Here is a tiny trained network, its code and every weight. The questions are about switching its units off for an input and a target symbol, where a switched-off unit gives its printed mean instead of its output.

import numpy as np


def w(rows, s, z=0):
    codes = np.array(rows[::2]) - 128.0
    scale = np.full(codes.shape[1], s)
    scale[-1] = z or s
    return codes * scale


def norm(h):
    return h / np.sqrt((h * h).mean(-1, keepdims=True) + 1e-5)


def f(y):
    return np.maximum(y, 0)


def softmax(a):
    e = np.exp(a - a.max(-1, keepdims=True))
    return e / e.sum(-1, keepdims=True)


def log_softmax(a):
    a = a - a.max(-1, keepdims=True)
    return a - np.log(np.exp(a).sum(-1, keepdims=True))


def net(x, mask):
    ids = ['Ωαβζθμξ'.index(c) for c in x.split()]
    T = len(ids)
    res = E[ids] + P[:T]
    r = norm(res)
    for j in range(2):
        rows = slice(2 * j, 2 * j + 2)
        q, k, v = (r @ M[0][rows].T for M in (Q, K, V))
        z = softmax(np.where(np.tri(T) > 0, q @ k.T / 2**0.5, -1e9)) @ v
        o = O[0][rows]
        res = res + np.where(mask[j], z, o[:, -1]) @ o[:, :-1]
    y = f(norm(res) @ A[0][:, :-1].T + A[0][:, -1])
    res = res + np.where(mask[2:14], y, B[0][:, -1]) @ B[0][:, :-1]
    return log_softmax(norm(res)[-1] @ U[:, :-1].T + U[:, -1])


Q, K, V, O, A, B = {}, {}, {}, {}, {}, {}
E = w([
[210,99,16,58,126],'Ω',
[126,48,126,6,167],'α',
[81,175,47,36,21],'β',
[134,54,35,158,135],'ζ',
[139,166,154,129,66],'θ',
[48,157,75,76,87],'μ',
[12,85,112,139,93],'ξ',
],0.018)
P = w([
[239,172,223,175,255],'0',
[123,138,169,93,9],'1',
[111,134,148,96,18],'2',
[106,131,134,93,27],'3',
[87,115,119,84,28],'4',
[70,114,93,77,33],'5',
[70,107,83,75,50],'6',
[55,105,67,71,67],'7',
[43,97,51,55,76],'8',
[55,96,47,65,111],'9',
[42,88,31,58,131],'10',
[38,87,30,41,142],'11',
],0.0079)
Q[0] = w([
[132,118,134,126,68],'h0',
[114,110,198,199,162],'h0',
[39,104,2,86,46],'h1',
[85,108,113,55,113],'h1',
],0.054)
K[0] = w([
[163,96,181,175,201],'h0',
[151,38,78,99,3],'h0',
[112,63,23,65,173],'h1',
[148,71,133,105,151],'h1',
],0.035)
V[0] = w([
[60,102,191,120,3],'h0',
[106,113,35,28,88],'h0',
[52,115,198,120,170],'h1',
[121,246,107,53,131],'h1',
],0.036)
O[0] = w([
[232,9,195,206,117,34],'h0',
[220,92,73,42,45,126],'h0',
[108,168,152,122,6,3],'h1',
[125,129,250,63,212,160],'h1',
],0.02,0.014)
A[0] = w([
[229,102,152,142,97,2],'n0',
[219,179,238,126,60,163],'n1',
[67,2,131,103,113,151],'n2',
[87,126,223,84,92,103],'n3',
[109,236,143,165,122,174],'n4',
[72,185,85,99,176,93],'n5',
[64,87,163,191,151,157],'n6',
[171,116,153,166,153,120],'n7',
[95,88,31,188,123,123],'n8',
[228,114,93,106,133,83],'n9',
[131,106,147,185,65,116],'n10',
[124,154,61,200,71,150],'n11',
],0.028,0.0074)
B[0] = w([
[210,143,16,207,144,158],'n0',
[1,117,78,139,203,179],'n1',
[145,186,135,54,94,174],'n2',
[72,184,151,178,67,173],'n3',
[124,85,72,136,216,206],'n4',
[223,107,167,176,49,250],'n5',
[154,98,49,80,63,231],'n6',
[114,116,160,93,72,174],'n7',
[136,182,234,149,100,184],'n8',
[93,168,193,107,196,183],'n9',
[113,49,152,75,122,160],'n10',
[140,105,221,96,148,189],'n11',
],0.042,0.017)
U = w([
[97,71,151,244,158,160],'Ω',
[211,147,213,183,52,157],'α',
[94,205,150,192,158,99],'β',
[99,1,199,108,69,93],'ζ',
[111,125,30,107,43,169],'θ',
[93,151,223,60,159,4],'μ',
[210,75,114,104,187,166],'ξ',
],0.011,0.0034)

Each question gives the input, a string of symbols that net reads in full, and the target symbol t.
The units are the heads (2 rows each of Q, K, V and O) and the neurons (one row each of A and B). Each row of codes is followed by its name. A weight is (code - 128) times the scale printed after its matrix; where a second scale follows, it is the last column's (O, A, B and U).
mask holds one flag per unit, heads first, then neurons. A switched-off unit (its flag False) gives its mean, the last column of its rows in O or B, instead of its output. The means were averaged over made-up inputs and are rounded, as every weight is.
A unit's drop is (log p(t) with every unit on - log p(t) with that unit switched off) / (log p(t) with every unit on - log p(t) with every unit switched off).
The circuit of an input: a set's keep is (log p(t) with only the set's units on - log p(t) with every unit switched off) / (log p(t) with every unit on - log p(t) with every unit switched off). Starting from the 12 units with the biggest drops (on a tie, the unit counted first), units are removed one at a time, each time the one whose removal leaves the highest keep (on an exact tie, the one counted first), for as long as the keep stays at least 0.8.
units of the circuit, in order: the units of the circuit, biggest drop first
unit that matters most: the unit with the biggest drop
k most important neurons: the k neurons with the biggest drops, biggest first
heads that matter: for each layer, one digit per head in row order, 1 if its drop is at least 0.15 and else 0, layers parted by /
input θ ξ μ ζ μ, target α: 4 most important neurons	[n8; n1; n5; n6]
input ζ θ ξ, target β: unit that matters most	h0
input α ξ ξ β θ ξ ζ Ω, target α: 4 most important neurons	[n5; n4; n1; n6]
input Ω ζ ζ α ξ, target θ: heads that matter	10
input θ ζ ξ β α Ω Ω ξ, target ξ: heads that matter	01
input ζ β ξ β θ ξ β, target α: 4 most important neurons	[n5; n8; n1; n11]
input θ β θ θ, target Ω: heads that matter	10
input ζ θ ξ ξ ξ α Ω β μ, target β: heads that matter	10
input Ω μ θ θ, target ξ: 3 most important neurons	[n3; n6; n5]
input β β ξ θ θ ξ ζ α β θ, target θ: 2 most important neurons	[n0; n1]
input ζ θ ξ ξ α, target β: 2 most important neurons	[n6; n4]
input μ ζ Ω ζ Ω θ ξ μ ζ ξ α ξ, target θ: 2 most important neurons	[n8; n5]
input θ ξ β μ α ζ ξ, target α: units of the circuit, in order	[h1; n8]
input θ θ ζ μ α μ Ω ξ β θ, target ξ: 2 most important neurons	[n6; n3]
input α α ξ α ξ β θ, target θ: 3 most important neurons	[n8; n4; n9]
input ξ Ω Ω ζ ζ, target α: heads that matter	01
input ξ ξ ξ θ, target ζ: units of the circuit, in order	[h0; n10; h1]
input ζ θ β β ξ ζ β, target β: unit that matters most	h0
input ξ θ ζ μ β ξ μ ξ ξ β, target α: 3 most important neurons	[n8; n1; n4]
input θ θ ζ α α Ω θ β β β ζ, target Ω: units of the circuit, in order	[h0]
input Ω ξ ξ ξ α α ξ ζ ξ α β ζ, target θ: 2 most important neurons	[n9; n4]
input α ξ β ξ ζ ξ ξ θ, target α: 2 most important neurons	[n5; n8]
input ζ ξ ξ β θ α μ μ, target β: 2 most important neurons	[n6; n4]
input β ξ α ξ, target ξ: units of the circuit, in order	[h0; n0]
input α μ β ξ μ μ ξ μ ζ ξ θ ξ, target α: heads that matter	00
